Below is a small trained network, with its code and all its weights. Each question gives an input and a target symbol and asks what happens when units are switched off, that is, made to give their printed mean instead of their output.

import numpy as np


def w(rows, s, z=0):
    codes = np.array(rows[::2]) - 128.0
    scale = np.full(codes.shape[1], s)
    scale[-1] = z or s
    return codes * scale


def f(y):
    return np.maximum(y, 0)


def softmax(a):
    e = np.exp(a - a.max(-1, keepdims=True))
    return e / e.sum(-1, keepdims=True)


def log_softmax(a):
    a = a - a.max(-1, keepdims=True)
    return a - np.log(np.exp(a).sum(-1, keepdims=True))


def net(x, mask):
    ids = ['Σαβγεηθλμπτω'.index(c) for c in x.split()]
    T = len(ids)
    res = E[ids] + P[:T]
    u = 0
    for l in range(3):
        r = res
        for j in range(3):
            rows = slice(2 * j, 2 * j + 2)
            q, k, v = (r @ M[l][rows].T for M in (Q, K, V))
            z = softmax(np.where(np.tri(T) > 0, q @ k.T / 2**0.5, -1e9)) @ v
            o = O[l][rows]
            res = res + np.where(mask[u + j], z, o[:, -1]) @ o[:, :-1]
        u += 3
        y = f(res @ A[l][:, :-1].T + A[l][:, -1])
        res = res + np.where(mask[u : u + 4], y, B[l][:, -1]) @ B[l][:, :-1]
        u += 4
    return log_softmax(res[-1] @ U[:, :-1].T + U[:, -1])


Q, K, V, O, A, B = {}, {}, {}, {}, {}, {}
E = w([
[210,157,123,94,105,163,139,97],'Σ',
[165,111,125,105,122,105,178,103],'α',
[81,49,40,88,87,148,124,131],'β',
[53,100,123,112,139,74,177,167],'γ',
[126,129,165,150,70,85,153,128],'ε',
[157,100,154,67,107,108,96,119],'η',
[82,96,190,156,139,254,211,140],'θ',
[162,118,95,167,148,106,150,65],'λ',
[141,148,79,148,158,86,166,148],'μ',
[198,121,112,113,138,120,205,146],'π',
[167,166,74,87,133,147,135,143],'τ',
[71,225,150,115,153,74,76,85],'ω',
],0.0059)
P = w([
[148,160,47,186,89,147,93,162],'0',
[149,88,156,32,81,111,196,6],'1',
[152,98,141,56,59,106,190,57],'2',
[148,79,105,60,64,132,189,72],'3',
[123,75,117,38,67,116,160,85],'4',
[127,76,108,48,75,111,163,113],'5',
[99,69,127,23,79,108,171,101],'6',
[90,66,111,38,76,112,158,138],'7',
[88,70,112,39,81,105,177,154],'8',
[65,72,106,41,95,96,177,150],'9',
[47,72,101,47,105,80,162,201],'10',
[45,28,127,39,134,80,181,171],'11',
],0.0021)
Q[0] = w([
[108,201,168,218,135,83,36,68],'L0H0',
[52,162,91,119,196,116,82,94],'L0H0',
[131,54,152,71,40,141,220,179],'L0H1',
[59,189,73,3,107,79,210,185],'L0H1',
[73,82,170,88,113,160,178,99],'L0H2',
[157,79,99,133,105,110,153,82],'L0H2',
],0.02)
K[0] = w([
[169,192,86,50,145,8,83,71],'L0H0',
[109,145,110,108,167,189,111,121],'L0H0',
[101,67,199,170,133,253,187,90],'L0H1',
[57,123,231,143,102,162,83,139],'L0H1',
[111,136,107,168,124,112,93,176],'L0H2',
[109,130,133,113,124,179,123,155],'L0H2',
],0.028)
V[0] = w([
[140,119,84,164,128,2,152,140],'L0H0',
[122,165,135,189,181,149,83,160],'L0H0',
[105,106,196,116,81,70,125,151],'L0H1',
[127,121,177,162,214,222,192,171],'L0H1',
[144,151,111,99,130,117,98,216],'L0H2',
[143,134,141,61,107,182,191,111],'L0H2',
],0.014)
O[0] = w([
[108,121,121,143,10,138,214,125,138],'L0H0',
[92,163,141,218,126,161,78,175,1],'L0H0',
[128,96,237,83,87,101,101,83,163],'L0H1',
[156,129,121,119,159,95,180,253,121],'L0H1',
[139,171,97,137,95,130,50,200,99],'L0H2',
[187,120,105,38,113,111,143,68,218],'L0H2',
],0.0061,0.0039)
A[0] = w([
[221,84,205,139,159,123,138,69,2],'L0N0',
[217,209,186,224,245,30,86,177,62],'L0N1',
[165,93,193,73,140,88,110,164,40],'L0N2',
[71,52,254,66,138,165,165,123,65],'L0N3',
],0.0064,0.00082)
B[0] = w([
[75,53,44,112,121,93,121,127,232],'L0N0',
[93,221,204,46,253,21,164,4,182],'L0N1',
[132,186,64,138,152,91,143,187,213],'L0N2',
[137,249,104,176,160,204,142,104,255],'L0N3',
],0.0042,0.0028)
Q[1] = w([
[126,71,134,237,110,122,89,153],'L1H0',
[70,149,148,159,115,126,135,139],'L1H0',
[113,172,127,43,203,4,175,76],'L1H1',
[113,137,136,199,166,130,85,168],'L1H1',
[138,144,81,32,91,3,110,98],'L1H2',
[108,148,102,61,191,63,151,97],'L1H2',
],0.014)
K[1] = w([
[149,135,124,41,168,71,164,53],'L1H0',
[127,112,127,108,129,98,126,170],'L1H0',
[76,171,198,203,249,178,146,219],'L1H1',
[65,111,155,64,104,94,137,110],'L1H1',
[53,121,107,187,142,193,140,228],'L1H2',
[119,91,126,117,155,84,158,209],'L1H2',
],0.014)
V[1] = w([
[107,117,168,59,103,85,87,175],'L1H0',
[199,143,148,144,94,153,99,182],'L1H0',
[52,138,142,219,141,117,199,159],'L1H1',
[123,157,95,87,224,114,84,171],'L1H1',
[132,137,57,89,119,114,28,188],'L1H2',
[171,152,104,147,154,247,89,66],'L1H2',
],0.014)
O[1] = w([
[58,86,212,139,145,119,172,136,21],'L1H0',
[88,145,131,162,108,83,96,210,4],'L1H0',
[173,130,86,83,40,229,40,172,50],'L1H1',
[139,151,109,199,163,211,170,88,194],'L1H1',
[22,121,23,206,142,154,165,153,38],'L1H2',
[188,167,129,199,134,1,74,114,50],'L1H2',
],0.0063,0.0023)
A[1] = w([
[206,123,188,126,39,16,117,91,193],'L1N0',
[89,16,129,12,57,130,40,158,123],'L1N1',
[228,132,167,167,255,51,121,166,2],'L1N2',
[188,182,244,50,179,178,91,230,186],'L1N3',
],0.0059,0.00067)
B[1] = w([
[101,167,67,14,247,141,83,155,255],'L1N0',
[100,253,205,99,72,95,134,151,210],'L1N1',
[195,178,225,120,110,97,75,160,154],'L1N2',
[154,161,202,190,129,43,166,28,172],'L1N3',
],0.0049,0.0069)
Q[2] = w([
[139,107,177,62,110,126,104,161],'L2H0',
[153,188,87,96,126,125,187,60],'L2H0',
[187,173,188,167,181,252,152,157],'L2H1',
[159,183,143,97,108,121,174,85],'L2H1',
[136,76,175,191,111,114,57,140],'L2H2',
[103,89,159,142,22,10,80,126],'L2H2',
],0.02)
K[2] = w([
[107,66,130,134,60,117,135,150],'L2H0',
[175,171,159,231,138,122,102,184],'L2H0',
[108,102,197,124,148,190,221,91],'L2H1',
[109,111,96,219,28,189,109,145],'L2H1',
[141,113,156,4,177,79,120,53],'L2H2',
[160,167,84,166,101,52,74,162],'L2H2',
],0.016)
V[2] = w([
[11,134,155,170,163,81,205,142],'L2H0',
[161,168,11,188,153,160,143,143],'L2H0',
[51,224,193,198,56,181,48,130],'L2H1',
[93,81,52,90,26,212,142,101],'L2H1',
[42,134,134,103,220,131,36,7],'L2H2',
[151,25,32,208,65,190,104,90],'L2H2',
],0.015)
O[2] = w([
[127,1,169,137,191,147,135,95,90],'L2H0',
[142,161,137,242,111,66,162,83,159],'L2H0',
[120,170,234,216,70,236,66,98,67],'L2H1',
[69,113,108,74,67,100,91,19,93],'L2H1',
[193,186,68,121,245,206,5,66,142],'L2H2',
[214,58,54,162,50,138,86,145,1],'L2H2',
],0.0081,0.012)
A[2] = w([
[102,56,172,114,254,183,44,136,2],'L2N0',
[126,108,199,131,29,176,49,101,63],'L2N1',
[81,138,64,13,194,140,126,183,79],'L2N2',
[191,33,59,146,122,74,162,62,155],'L2N3',
],0.0084,0.00098)
B[2] = w([
[211,112,106,124,7,148,156,247,184],'L2N0',
[196,57,77,117,204,194,209,70,148],'L2N1',
[15,89,65,254,110,143,97,78,252],'L2N2',
[108,90,225,82,168,112,15,203,182],'L2N3',
],0.0058,0.037)
U = w([
[158,236,94,101,62,82,113,140,113],'Σ',
[45,129,60,163,163,83,148,69,124],'α',
[95,78,178,64,56,29,203,196,136],'β',
[178,166,119,155,154,186,85,64,144],'γ',
[158,105,149,37,166,107,18,136,224],'ε',
[138,137,136,123,126,118,142,128,61],'η',
[60,178,191,140,91,180,81,177,134],'θ',
[159,196,188,150,213,100,208,150,189],'λ',
[165,62,31,147,112,167,147,247,104],'μ',
[129,116,192,59,132,147,173,82,144],'π',
[108,131,218,250,87,82,85,93,119],'τ',
[132,105,108,182,34,135,182,105,2],'ω',
],0.0023,0.0017)

Each question gives the input, a string of symbols that net reads in full, and the target symbol t.
The units are the heads (2 rows each of Q, K, V and O) and the neurons (one row each of A and B). Each row of codes is followed by its name. A weight is (code - 128) times the scale printed after its matrix; where a second scale follows, it is the last column's (O, A, B and U).
mask holds one flag per unit, layer by layer, with each layer's heads first. A switched-off unit (its flag False) gives its mean, the last column of its rows in O or B, instead of its output. The means were averaged over made-up inputs and are rounded, as every weight is.
A unit's drop is (log p(t) with every unit on - log p(t) with that unit switched off) / (log p(t) with every unit on - log p(t) with every unit switched off).
unit that matters most: the unit with the biggest drop
top k neurons: the k neurons with the biggest drops, biggest first
k most important neurons of layer l: the k neurons of layer l with the biggest drops, biggest first
which heads matter: for each layer, one digit per head in row order, 1 if its drop is at least 0.15 and else 0, layers parted by /
input λ η Σ α α γ τ τ π λ λ, target Σ: which heads matter	111 / 111 / 100
input λ π η η, target Σ: which heads matter	111 / 111 / 100
input α τ ε ε θ Σ, target λ: unit that matters most	L1H1
input π ω η, target β: top 2 neurons	L2N2; L1N0
input λ π π θ τ γ α ε, target β: which heads matter	010 / 001 / 011
input θ ω τ Σ α α, target γ: which heads matter	110 / 010 / 011
input ε π β α τ ω, target θ: which heads matter	111 / 011 / 111
input λ β β ε γ, target Σ: which heads matter	111 / 111 / 100
input ω η η Σ λ τ, target γ: which heads matter	111 / 010 / 011
input α γ π ω α ω, target α: which heads matter	010 / 010 / 010
input ε α ε α α, target θ: 2 most important neurons of layer 2	L2N2; L2N0
input α μ λ λ ε τ, target α: which heads matter	000 / 010 / 010
input ε ω ε τ λ ε η θ τ Σ α, target λ: which heads matter	110 / 010 / 010
input α α α λ, target α: unit that matters most	L1H1
input θ τ μ ε β Σ α λ ε η τ, target β: top 3 neurons	L0N1; L2N2; L1N0
input γ Σ τ λ, target π: 2 most important neurons of layer 2	L2N1; L2N2
input γ ω α, target π: top 4 neurons	L2N1; L1N1; L2N2; L1N0
input β π π ε η τ α α ε ε, target ε: 2 most important neurons of layer 2	L2N3; L2N2
input α α α π α θ α λ λ, target ε: which heads matter	110 / 010 / 011
input τ ε β π π α, target τ: unit that matters most	L2H0
input α η η θ τ β τ μ η λ, target ε: top 2 neurons	L2N3; L2N2
input ε ω μ π ε ε τ τ, target θ: top 2 neurons	L1N1; L1N0
input π α π ω α ε α α λ, target β: top 2 neurons	L2N2; L1N0
input α η λ α π ω λ η τ θ, target λ: 2 most important neurons of layer 0	L0N3; L0N0
input α ε ε τ ε α α λ ε, target α: top 2 neurons	L2N2; L1N0
input ε ε π, target θ: top 2 neurons	L1N1; L1N0
input ω α α α η α λ λ Σ α, target γ: unit that matters most	L2H1
input ε ε τ ε η α α ε, target θ: 2 most important neurons of layer 2	L2N2; L2N0
input γ β α η α ε π λ ω, target π: 2 most important neurons of layer 1	L1N1; L1N0
